Here is a tiny trained network, its code and every weight. The questions are about switching its units off for an input and a class, where a switched-off unit gives its printed mean instead of its output.

import numpy as np


def w(rows, s, z=0):
    codes = np.array(rows[::2]) - 128.0
    scale = np.full(codes.shape[1], s)
    scale[-1] = z or s
    return codes * scale


def f(y):
    return y / 2 * (1 + np.tanh(0.7978845608 * (y + 0.044715 * y**3)))


def log_softmax(a):
    a = a - a.max(-1, keepdims=True)
    return a - np.log(np.exp(a).sum(-1, keepdims=True))


def net(x, mask):
    res = np.array(x, float).reshape(1, 7) / 4 @ E
    y = f(res @ A[0][:, :-1].T + A[0][:, -1])
    res = res + np.where(mask, y, B[0][:, -1]) @ B[0][:, :-1]
    return log_softmax(res[-1] @ U[:, :-1].T + U[:, -1])


A, B = {}, {}
E = w([
[123,98,23,176,55,84,33,187],'x0',
[58,208,90,32,177,249,54,205],'x1',
[153,136,124,127,124,129,151,149],'x2',
[2,70,77,141,132,117,254,172],'x3',
[169,102,52,89,56,237,169,43],'x4',
[187,80,87,238,255,199,118,149],'x5',
[83,139,129,147,126,127,106,95],'x6',
],0.0077)
A[0] = w([
[113,203,144,91,65,86,143,109,77],'n1',
[116,154,82,103,116,155,91,193,125],'n2',
[211,166,126,127,167,124,69,110,23],'n3',
[97,192,113,71,166,213,119,137,107],'n4',
[200,140,160,121,122,114,71,113,128],'n5',
[94,109,82,137,139,117,192,166,155],'n6',
[140,199,161,122,193,83,170,125,89],'n7',
[177,97,96,201,192,150,110,126,94],'n8',
[150,115,113,212,179,179,109,123,78],'n9',
[121,35,144,154,121,89,165,102,102],'n10',
[120,149,181,143,173,73,78,144,154],'n11',
[20,2,103,120,131,131,211,194,2],'n12',
[212,78,143,134,108,61,106,51,137],'n13',
[159,119,54,155,79,76,42,147,123],'n14',
[123,126,192,86,151,185,186,102,76],'n15',
[75,189,137,68,206,125,110,191,146],'n16',
[152,130,101,168,104,71,137,124,120],'n17',
[127,70,177,146,125,97,130,134,127],'n18',
[120,78,115,189,233,174,148,117,146],'n19',
[148,108,173,193,66,116,150,121,73],'n20',
[97,151,129,90,29,83,106,139,121],'n21',
[128,200,90,91,128,154,106,179,117],'n22',
[116,167,179,151,166,67,108,188,69],'n23',
[109,99,63,126,96,189,181,98,192],'n24',
[145,116,55,107,88,182,139,68,61],'n25',
[205,181,159,150,98,148,48,92,8],'n26',
[151,70,101,144,136,63,181,72,125],'n27',
[142,123,155,168,99,77,200,102,130],'n28',
[189,101,96,101,73,201,94,56,118],'n29',
[93,71,41,168,62,112,94,200,104],'n30',
[155,116,133,163,146,84,143,55,120],'n31',
[119,90,90,194,167,154,117,150,128],'n32',
[70,117,181,53,70,81,168,136,108],'n33',
[161,137,75,124,66,183,153,81,63],'n34',
[91,103,107,62,167,177,111,170,155],'n35',
[107,145,222,104,222,148,221,41,58],'n36',
[161,77,130,137,131,67,138,85,102],'n37',
[119,170,156,167,146,34,83,243,81],'n38',
],0.0095,0.0031)
B[0] = w([
[145,99,137,47,79,131,111,221,186],'n1',
[129,153,94,157,188,144,50,106,203],'n2',
[116,155,163,74,110,101,173,80,192],'n3',
[101,168,75,124,176,141,85,155,232],'n4',
[109,195,164,126,156,95,174,85,198],'n5',
[113,182,200,116,138,125,191,75,202],'n6',
[147,78,141,181,115,163,146,101,179],'n7',
[147,136,138,79,69,121,102,190,213],'n8',
[136,134,136,82,64,125,127,227,203],'n9',
[90,160,91,133,190,131,103,145,199],'n10',
[95,97,148,181,129,91,176,117,205],'n11',
[111,224,198,101,136,113,202,20,254],'n12',
[110,182,84,116,174,109,97,137,222],'n13',
[224,100,146,115,134,241,112,38,218],'n14',
[193,85,110,178,149,176,97,95,186],'n15',
[100,132,97,165,162,124,97,123,230],'n16',
[168,135,94,155,182,152,94,116,175],'n17',
[99,124,123,173,179,112,93,132,172],'n18',
[110,118,176,20,43,117,124,216,240],'n19',
[115,131,69,116,168,140,80,179,178],'n20',
[157,125,148,87,55,169,89,186,213],'n21',
[116,153,89,158,172,124,86,143,203],'n22',
[90,59,122,205,115,65,164,151,202],'n23',
[84,118,128,154,133,75,193,122,210],'n24',
[103,48,140,195,143,62,144,164,191],'n25',
[106,201,203,100,122,96,200,68,209],'n26',
[83,167,76,110,159,120,96,147,207],'n27',
[107,175,71,137,151,115,91,131,205],'n28',
[29,80,144,212,109,67,212,126,214],'n29',
[237,94,159,154,152,250,106,70,234],'n30',
[132,154,76,119,130,109,92,145,190],'n31',
[163,117,152,32,74,125,127,142,198],'n32',
[157,122,162,73,51,127,108,189,208],'n33',
[98,46,133,188,119,49,145,145,187],'n34',
[67,148,83,147,179,102,78,150,212],'n35',
[244,70,124,166,131,254,93,91,241],'n36',
[114,137,66,120,164,126,96,163,186],'n37',
[80,44,130,194,107,73,194,118,240],'n38',
],0.0079,0.0099)
U = w([
[81,183,36,132,202,120,82,173,109],'0',
[59,10,138,195,128,83,190,154,107],'1',
[131,117,162,36,56,133,114,236,78],'2',
[96,222,194,102,147,115,186,60,253],'3',
[201,57,129,157,156,208,101,80,93],'4',
],0.012,0.0044)

Each question gives the input, the list of numbers given to net, and the class t.
The units are the neurons (one row each of A and B). Each row of codes is followed by its name. A weight is (code - 128) times the scale printed after its matrix; where a second scale follows, it is the last column's (A, B and U).
mask holds one flag per neuron, in row order. A switched-off neuron (its flag False) gives its mean, the last column of its row in B, instead of its output. The means were averaged over made-up inputs and are rounded, as every weight is.
A unit's drop is (log p(t) with every unit on - log p(t) with that unit switched off) / (log p(t) with every unit on - log p(t) with every unit switched off).
The circuit of an input: a set's keep is (log p(t) with only the set's units on - log p(t) with every unit switched off) / (log p(t) with every unit on - log p(t) with every unit switched off). Starting from the 12 units with the biggest drops (on a tie, the unit counted first), units are removed one at a time, each time the one whose removal leaves the highest keep (on an exact tie, the one counted first), for as long as the keep stays at least 0.8.
units of the circuit, in order: the units of the circuit, biggest drop first
k most important neurons: the k neurons with the biggest drops, biggest first
drop of u: that unit's drop, to one decimal
input [-3,-8,7,-8,5,2,6], class 0: most important neuron => [n13]
input [-7,6,-7,0,0,-1,4], class 4: 2 most important neurons => [n36; n15]
input [-6,7,-8,-7,1,6,-6], class 0: 2 most important neurons => [n4; n12]
input [3,0,-1,1,-5,-4,3], class 1: 2 most important neurons => [n38; n19]
input [4,2,3,2,2,-4,6], class 2: 4 most important neurons => [n36; n21; n15; n1]
input [-6,7,3,1,-8,8,6], class 1: 2 most important neurons => [n23; n38]
input [4,5,5,6,-2,7,2], class 2: 2 most important neurons => [n19; n32]
input [7,-7,6,-5,-6,1,-7], class 0: 4 most important neurons => [n13; n36; n37; n20]
input [-5,-5,6,4,8,-8,-8], class 1: 3 most important neurons => [n34; n25; n24]
input [-6,7,-2,-4,5,7,2], class 0: 2 most important neurons => [n4; n35]
input [3,1,6,5,2,5,-4], class 2: 2 most important neurons => [n19; n32]
input [-3,0,1,6,3,-6,-2], class 2: 4 most important neurons => [n33; n1; n21; n26]
input [-6,-7,-3,-5,-8,-3,-4], class 1: 2 most important neurons => [n23; n38]
input [4,5,5,-3,6,-4,-2], class 1: units of the circuit, in order => [n29]
input [3,0,-1,-7,2,8,4], class 2: 2 most important neurons => [n9; n8]
input [7,0,-2,-4,-7,0,-3], class 1: 4 most important neurons => [n38; n23; n36; n11]
input [8,5,0,5,-3,-4,-5], class 4: drop of n30 => 0.4
input [7,-1,-8,5,4,1,6], class 4: drop of n30 => 0.8
input [3,3,-4,6,-8,-7,-6], class 1: drop of n8 => 0.0
input [3,5,-4,-6,1,-4,4], class 3: units of the circuit, in order => [n26]
input [8,5,7,3,0,-6,1], class 4: drop of n30 => 0.5
